Below are the code and all the weights of a small trained network. Each question names an input and a class and asks about switching units off, where a switched-off unit gives its printed mean instead of its output.

import numpy as np


def w(rows, s, z=0):
    codes = np.array(rows[::2]) - 128.0
    scale = np.full(codes.shape[1], s)
    scale[-1] = z or s
    return codes * scale


def f(y):
    return np.maximum(y, 0)


def log_softmax(a):
    a = a - a.max(-1, keepdims=True)
    return a - np.log(np.exp(a).sum(-1, keepdims=True))


def net(x, mask):
    res = np.array(x, float).reshape(1, 8) / 4 @ E
    y = f(res @ A[0][:, :-1].T + A[0][:, -1])
    res = res + np.where(mask, y, B[0][:, -1]) @ B[0][:, :-1]
    return log_softmax(res[-1] @ U[:, :-1].T + U[:, -1])


A, B = {}, {}
E = w([
[137,126,121,141,146],'x0',
[119,65,53,193,32],'x1',
[249,52,147,82,98],'x2',
[125,126,128,124,126],'x3',
[88,66,252,166,129],'x4',
[124,138,141,120,105],'x5',
[138,128,124,140,141],'x6',
[126,128,128,127,129],'x7',
],0.016)
A[0] = w([
[234,170,84,19,65,218],'n0',
[200,220,123,65,169,165],'n1',
[102,21,57,221,21,198],'n2',
[120,72,151,160,85,135],'n3',
[88,254,55,71,187,253],'n4',
[31,145,189,203,79,111],'n5',
[31,227,24,145,134,204],'n6',
[68,199,207,87,170,156],'n7',
[97,17,138,254,66,20],'n8',
[159,163,51,162,60,109],'n9',
[117,81,252,104,170,184],'n10',
[31,171,201,223,153,185],'n11',
[185,105,14,132,83,167],'n12',
[206,64,183,123,113,54],'n13',
],0.01,0.0057)
B[0] = w([
[211,100,42,108,141,234],'n0',
[148,131,98,71,186,200],'n1',
[71,173,59,127,89,254],'n2',
[130,206,143,108,143,176],'n3',
[151,214,178,78,91,234],'n4',
[61,112,111,112,168,197],'n5',
[111,155,177,204,24,235],'n6',
[155,138,177,184,204,197],'n7',
[71,177,121,8,164,212],'n8',
[103,74,104,168,78,189],'n9',
[188,93,219,157,110,215],'n10',
[79,112,129,148,226,216],'n11',
[145,117,69,115,47,218],'n12',
[164,202,199,139,16,194],'n13',
],0.011,0.021)
U = w([
[129,253,164,94,98,253],'0',
[99,138,132,222,34,98],'1',
[186,115,108,20,154,60],'2',
[128,37,72,134,69,48],'3',
[113,102,173,198,186,129],'4',
[40,127,109,121,174,156],'5',
[169,70,226,153,89,135],'6',
],0.013,0.0037)

Each question gives the input, the list of numbers given to net, and the class t.
The units are the neurons (one row each of A and B). Each row of codes is followed by its name. A weight is (code - 128) times the scale printed after its matrix; where a second scale follows, it is the last column's (A, B and U).
mask holds one flag per neuron, in row order. A switched-off neuron (its flag False) gives its mean, the last column of its row in B, instead of its output. The means were averaged over made-up inputs and are rounded, as every weight is.
A unit's drop is (log p(t) with every unit on - log p(t) with that unit switched off) / (log p(t) with every unit on - log p(t) with every unit switched off).
The circuit of an input: a set's keep is (log p(t) with only the set's units on - log p(t) with every unit switched off) / (log p(t) with every unit on - log p(t) with every unit switched off). Starting from the 12 units with the biggest drops (on a tie, the unit counted first), units are removed one at a time, each time the one whose removal leaves the highest keep (on an exact tie, the one counted first), for as long as the keep stays at least 0.8.
units of the circuit, in order: the units of the circuit, biggest drop first
top k neurons: the k neurons with the biggest drops, biggest first
drop of u: that unit's drop, to one decimal
input [5,8,1,-7,-8,8,3,5], class 3: units of the circuit, in order : (n0)
input [-5,3,6,6,0,4,-2,-1], class 3: units of the circuit, in order : (n4, n6, n1)
input [-5,-6,2,2,1,2,-7,-4], class 6: units of the circuit, in order : (n10, n2)
input [-5,-1,-8,-5,1,8,-1,-6], class 4: units of the circuit, in order : (n11, n7)
input [5,-6,0,5,8,0,0,-6], class 4: top 2 neurons : (n11, n7)
input [4,5,-2,0,1,-2,-4,-6], class 5: top 3 neurons : (n8, n4, n13)
input [-6,8,7,5,2,8,-8,2], class 0: top 2 neurons : (n8, n3)
input [1,-5,-4,2,1,-1,-1,7], class 4: top 2 neurons : (n7, n11)
input [2,0,7,5,-7,7,0,2], class 2: top 2 neurons : (n1, n6)
input [-8,4,-8,-7,0,4,-1,-3], class 1: top 2 neurons : (n6, n1)
input [3,5,8,8,-2,7,0,-8], class 3: drop of n0 : 0.3
input [-5,2,-1,-7,-5,3,-2,8], class 1: drop of n6 : 0.1
input [5,6,4,2,3,8,-8,2], class 0: drop of n8 : 0.8
input [1,8,6,-1,6,-5,-7,2], class 0: units of the circuit, in order : (n8)
